Here is a tiny trained network, its code and every weight. The questions are about switching its units off for an input and a target symbol, where a switched-off unit gives its printed mean instead of its output.

import numpy as np


def w(rows, s, z=0):
    codes = np.array(rows[::2]) - 128.0
    scale = np.full(codes.shape[1], s)
    scale[-1] = z or s
    return codes * scale


def norm(h):
    return h / np.sqrt((h * h).mean(-1, keepdims=True) + 1e-5)


def f(y):
    return y / 2 * (1 + np.tanh(0.7978845608 * (y + 0.044715 * y**3)))


def softmax(a):
    e = np.exp(a - a.max(-1, keepdims=True))
    return e / e.sum(-1, keepdims=True)


def log_softmax(a):
    a = a - a.max(-1, keepdims=True)
    return a - np.log(np.exp(a).sum(-1, keepdims=True))


def net(x, mask):
    ids = ['βεζθλφω'.index(c) for c in x.split()]
    T = len(ids)
    res = E[ids] + P[:T]
    r = norm(res)
    for j in range(2):
        rows = slice(3 * j, 3 * j + 3)
        q, k, v = (r @ M[0][rows].T for M in (Q, K, V))
        z = softmax(np.where(np.tri(T) > 0, q @ k.T / 3**0.5, -1e9)) @ v
        o = O[0][rows]
        res = res + np.where(mask[j], z, o[:, -1]) @ o[:, :-1]
    y = f(norm(res) @ A[0][:, :-1].T + A[0][:, -1])
    res = res + np.where(mask[2:26], y, B[0][:, -1]) @ B[0][:, :-1]
    return log_softmax(norm(res)[-1] @ U[:, :-1].T + U[:, -1])


Q, K, V, O, A, B = {}, {}, {}, {}, {}, {}
E = w([
[139,160,135],'β',
[51,129,139],'ε',
[114,153,121],'ζ',
[42,171,115],'θ',
[125,74,183],'λ',
[250,73,237],'φ',
[121,150,128],'ω',
],0.02)
P = w([
[129,70,54],'0',
[94,164,225],'1',
[103,162,235],'2',
[116,167,237],'3',
[115,174,242],'4',
[112,171,253],'5',
],0.0061)
Q[0] = w([
[123,77,115],'H0',
[108,88,68],'H0',
[120,50,41],'H0',
[116,136,161],'H1',
[101,129,108],'H1',
[109,4,42],'H1',
],0.02)
K[0] = w([
[98,194,194],'H0',
[152,207,247],'H0',
[129,184,178],'H0',
[97,105,100],'H1',
[91,107,155],'H1',
[41,247,172],'H1',
],0.016)
V[0] = w([
[133,77,151],'H0',
[247,187,4],'H0',
[90,168,81],'H0',
[236,65,132],'H1',
[148,71,210],'H1',
[110,51,163],'H1',
],0.013)
O[0] = w([
[86,90,144,111],'H0',
[178,224,246,36],'H0',
[153,167,67,212],'H0',
[25,154,198,222],'H1',
[78,53,151,253],'H1',
[127,70,155,211],'H1',
],0.013,0.0048)
A[0] = w([
[131,101,144,161],'N0',
[151,150,130,158],'N1',
[98,140,147,95],'N2',
[124,104,149,101],'N3',
[127,126,147,158],'N4',
[116,95,113,175],'N5',
[184,122,116,98],'N6',
[169,62,175,166],'N7',
[109,120,126,91],'N8',
[176,105,112,88],'N9',
[128,244,176,176],'N10',
[89,83,88,175],'N11',
[224,135,107,70],'N12',
[3,209,82,252],'N13',
[97,113,82,99],'N14',
[127,129,122,101],'N15',
[125,177,158,178],'N16',
[113,126,118,87],'N17',
[88,139,185,120],'N18',
[120,97,95,104],'N19',
[136,191,38,56],'N20',
[125,103,116,191],'N21',
[171,53,160,48],'N22',
[153,109,151,129],'N23',
],0.017,0.0025)
B[0] = w([
[148,153,152,159],'N0',
[108,117,125,143],'N1',
[178,85,127,158],'N2',
[141,148,149,156],'N3',
[159,110,137,147],'N4',
[88,150,133,174],'N5',
[122,70,145,152],'N6',
[146,243,126,189],'N7',
[122,118,116,140],'N8',
[149,95,171,140],'N9',
[94,15,68,222],'N10',
[61,164,93,226],'N11',
[80,32,158,205],'N12',
[245,249,219,254],'N13',
[113,163,134,165],'N14',
[121,139,124,123],'N15',
[124,75,96,167],'N16',
[121,126,113,129],'N17',
[220,36,125,236],'N18',
[93,138,130,155],'N19',
[175,250,168,230],'N20',
[106,151,141,159],'N21',
[166,228,182,161],'N22',
[193,119,144,134],'N23',
],0.019,0.0064)
U = w([
[156,101,133,15],'β',
[74,143,74,120],'ε',
[168,106,101,137],'ζ',
[178,250,125,60],'θ',
[41,92,151,250],'λ',
[125,131,249,205],'φ',
[149,94,102,95],'ω',
],0.016,0.0023)

Each question gives the input, a string of symbols that net reads in full, and the target symbol t.
The units are the heads (3 rows each of Q, K, V and O) and the neurons (one row each of A and B). Each row of codes is followed by its name. A weight is (code - 128) times the scale printed after its matrix; where a second scale follows, it is the last column's (O, A, B and U).
mask holds one flag per unit, heads first, then neurons. A switched-off unit (its flag False) gives its mean, the last column of its rows in O or B, instead of its output. The means were averaged over made-up inputs and are rounded, as every weight is.
A unit's drop is (log p(t) with every unit on - log p(t) with that unit switched off) / (log p(t) with every unit on - log p(t) with every unit switched off).
unit that matters most: the unit with the biggest drop
k most important neurons: the k neurons with the biggest drops, biggest first
which heads matter: for each layer, one digit per head in row order, 1 if its drop is at least 0.15 and else 0, layers parted by /
drop when u is switched off: that unit's drop, to one decimal
input ζ ω ζ β ε, target ζ: which heads matter -> 10
input ε θ θ β, target ε: unit that matters most -> H0
input β θ ω ζ, target ζ: 2 most important neurons -> N10, N16
input ε ζ φ ε, target ε: which heads matter -> 10
input θ ε λ ω λ, target θ: 2 most important neurons -> N22, N7
input λ λ λ ω φ, target λ: which heads matter -> 11
input ζ θ θ ω ω, target ω: which heads matter -> 10
input λ θ ω β β, target λ: which heads matter -> 10
input θ θ ω ε, target θ: 4 most important neurons -> N20, N10, N18, N16
input θ ζ φ ω λ, target θ: which heads matter -> 00
input φ θ θ λ, target λ: 3 most important neurons -> N20, N11, N13
input ε ζ θ, target ε: drop when N11 is switched off -> 0.1
input θ β φ, target θ: drop when H0 is switched off -> 0.5
input ε φ θ ζ λ, target λ: drop when N18 is switched off -> 0.0
input ζ β ζ, target ζ: unit that matters most -> N10
